data = [ 14   0 -20 -49  -5   8  27 -18 -23  -9   4  -5  34   4]
Report the largest entry.
Answer: 34
Report the minimum.
Answer: -49
Report the entry just right of 0.
Answer: -20
The entry just right of the smallest entry -> -5

[[179 188 120 155 192]
 [170 140  69 148 214]
 [202 210 183 158 103]
 [120 203 141  76  48]
 [118 189 183 156 122]
 [218 162  60 160 177]
 [104 118 183 238 123]
 [125 169 176  90 124]
 [223  53 172  97 113]
 [124 173 157 157 118]
 [233  52 217 127 113]
 [208 152 110 198 180]
 [149 182 214 103 224]
 [144 161 184 125 245]
 [107  83  99 147 221]
 [131 203 231  78 216]]
Indices start at 1.
Which number is the entry in the top-right corner?
A: 192
The entry directly above 231 is 99
The entry in the top-left corner: 179
Which number is the entry in row 1 and column 2?
A: 188
The entry directly above the largest entry: 224
The entry in row 1 and column 3 -> 120
Which number is the entry in row 3 and column 2?
A: 210
The smallest entry: 48
The entry directly below the largest entry is 221
Which number is the entry in row 3 and column 1?
A: 202
Which number is the entry at row 2, column 1?
A: 170
The entry at row 2, column 3: 69
Which number is the entry in the bottom-left corner?
A: 131
Which number is the entry directly above 176?
A: 183
The entry just left of 53 is 223
The entry directly above the smallest entry -> 103
Which number is the entry directly below 217?
A: 110
Which number is the entry just left of the smallest entry?
A: 76
Which number is the bottom-right entry?
A: 216
The entry directly below 144 is 107

Read these off the array that follows.
1) Read off the bottom-left entry.
2) Read off the last entry, reading row by row.
3) Read off the second largest entry.
4) Read off the third entry on the diagonal from the top-right corner.
5) Read off the entry just left of 14.
6) Read off the entry directly below -19.
7) Read off the entry directly below the largest entry.
8) Read off the smallest entry in the first row.
[[ -9  17   3  26]
 [ 38   5  13 -11]
 [-16 -19  32  -9]
 [-15  23 -24  -8]
 [  5  17  -2  14]
 [ -8  17  22  -1]
 [ 25   4  18 -13]]
1) 25
2) -13
3) 32
4) -19
5) -2
6) 23
7) -16
8) -9

Questions about the matrix below.
1) Report the top entry of the column that holds the largest entry.
2) Report the entry directly above the largest entry.
3) Report the 4th-last entry, reading row by row.
4) Report the second smallest entry.
5) Report the largest entry in the last column.
6) Report the first entry in reading order.
7) Report the smallest entry in the first column.
8) Report the entry directly above the centre entry.
[[  3   6   6   4 -16  18   7  17  18  -6   2  14  -2 -15 -11]
 [ 15   9 -21   8 -25   5   6   1   4  19   1  16  28 -14 -40]
 [  1  -7  26  -4  10   8   6   5  23  15  17   3 -22 -11 -18]
 [ -6  25  -8  -7  13  -3  -2  32  -4 -34 -15   8  15 -16   2]
 [  8   0   0   6   9 -13  -5   7   1  -4   6  -4  13 -16   3]
 [ 10  -6   9  -7 -22 -14  -4  10  -1 -15  15 -19   1 -13  39]
 [  7  -5  24   4   3  -1  -1  -5  15  14  12 -12 -15   5 -13]
 [ -9   2   9 -29  26  23  11   7  -1 -30  15 -25  -7  -3  15]
 [ -2  -7   0 -39 -16 -23   2   5   9 -21   5  -8 -35 -15  40]
 [ -6 -21  28  -7  -6  -3  -7   9  11  22  27   4 -25  -5  13]
 [-16  -5  -4 -22   5  -2 -16  13   2 -19   7  -7 -14   4  20]
 [  0   1   1 -14  23   4  33 -14  -2   8  -8  16 -13 -17 -10]
 [ -7  -8 -11   3   0   5   1   4  -6   6   3  19   9 -11   7]
 [ 15  12  -7  -4 -31 -10  20  -4 -16 -14 -13  -7  11  -7  26]
 [  2   2 -29  -8 -22   5  13 -10  -8  13  -5  18  12  -6 -15]]
1) -11
2) 15
3) 18
4) -39
5) 40
6) 3
7) -16
8) -5

Questions about the table below.
1) The entry just right of -8.3?
2) The entry just left of -14.7?
3) The entry just right of -14.7?
4) The entry just left of -197.3?
5) The entry just right of the largest entry?
[[  19.5 -116.1  235.2   24.5  -35.5  -25.1  237.2   32.0  186.8   -5.4
     1.7]
 [ -38.0 -118.1  102.4  -32.9  -76.0  -69.4  117.0  -14.7   89.7  -48.4
   -42.0]
 [  -5.9   65.4  -90.6  -19.9   14.0   13.8 -115.8  -34.9 -120.1   -8.3
   -12.5]
 [-214.4 -113.8   59.3 -212.2 -191.8 -197.3   16.3 -211.8 -126.9 -210.8
  -208.9]]
1) -12.5
2) 117.0
3) 89.7
4) -191.8
5) 32.0

a =
-2	-14	6	24	11	23	2	8	32
-3	-11	16	24	15	-16	-9	11	22
-25	5	9	10	4	3	-6	-28	-35
29	47	16	-13	6	28	-12	3	-11
42	33	23	-11	-7	-14	-33	19	16
29	26	-20	-26	-9	8	-31	30	-2
-9	33	-21	8	-1	-7	-14	-23	-44
-14	-14	-46	-15	-22	-22	13	7	-17
0	13	-14	-8	-14	-21	-4	13	12
43	45	-13	-34	-19	-6	-20	15	-19
-10	14	-38	-31	-35	-25	-20	17	10
-17	-29	-11	17	-2	-11	27	-4	21
Indices start at 1.
The entry in row 1 and column 3 -> 6
Find the entry at row 3, column 1.
-25
Find the entry in the top-left corner.
-2
Find the entry at row 2, column 1.
-3
The bottom-right entry is 21
The entry just right of the largest entry is 16
Find the entry directly above 22.
32
Find the entry just right of -15.
-22
Find the entry directly above the largest entry.
5
The entry in the bottom-left corner -> -17
Find the entry at row 1, column 2.
-14
Find the bottom entry of the column that holds the smallest entry.
-11
Find the entry just left of 26.
29
The entry in row 2 and column 3: 16
The entry directly below 7 is 13
Find the entry directly below the largest entry.
33
Find the entry at row 2, column 2.
-11
The entry directly above 4: 15
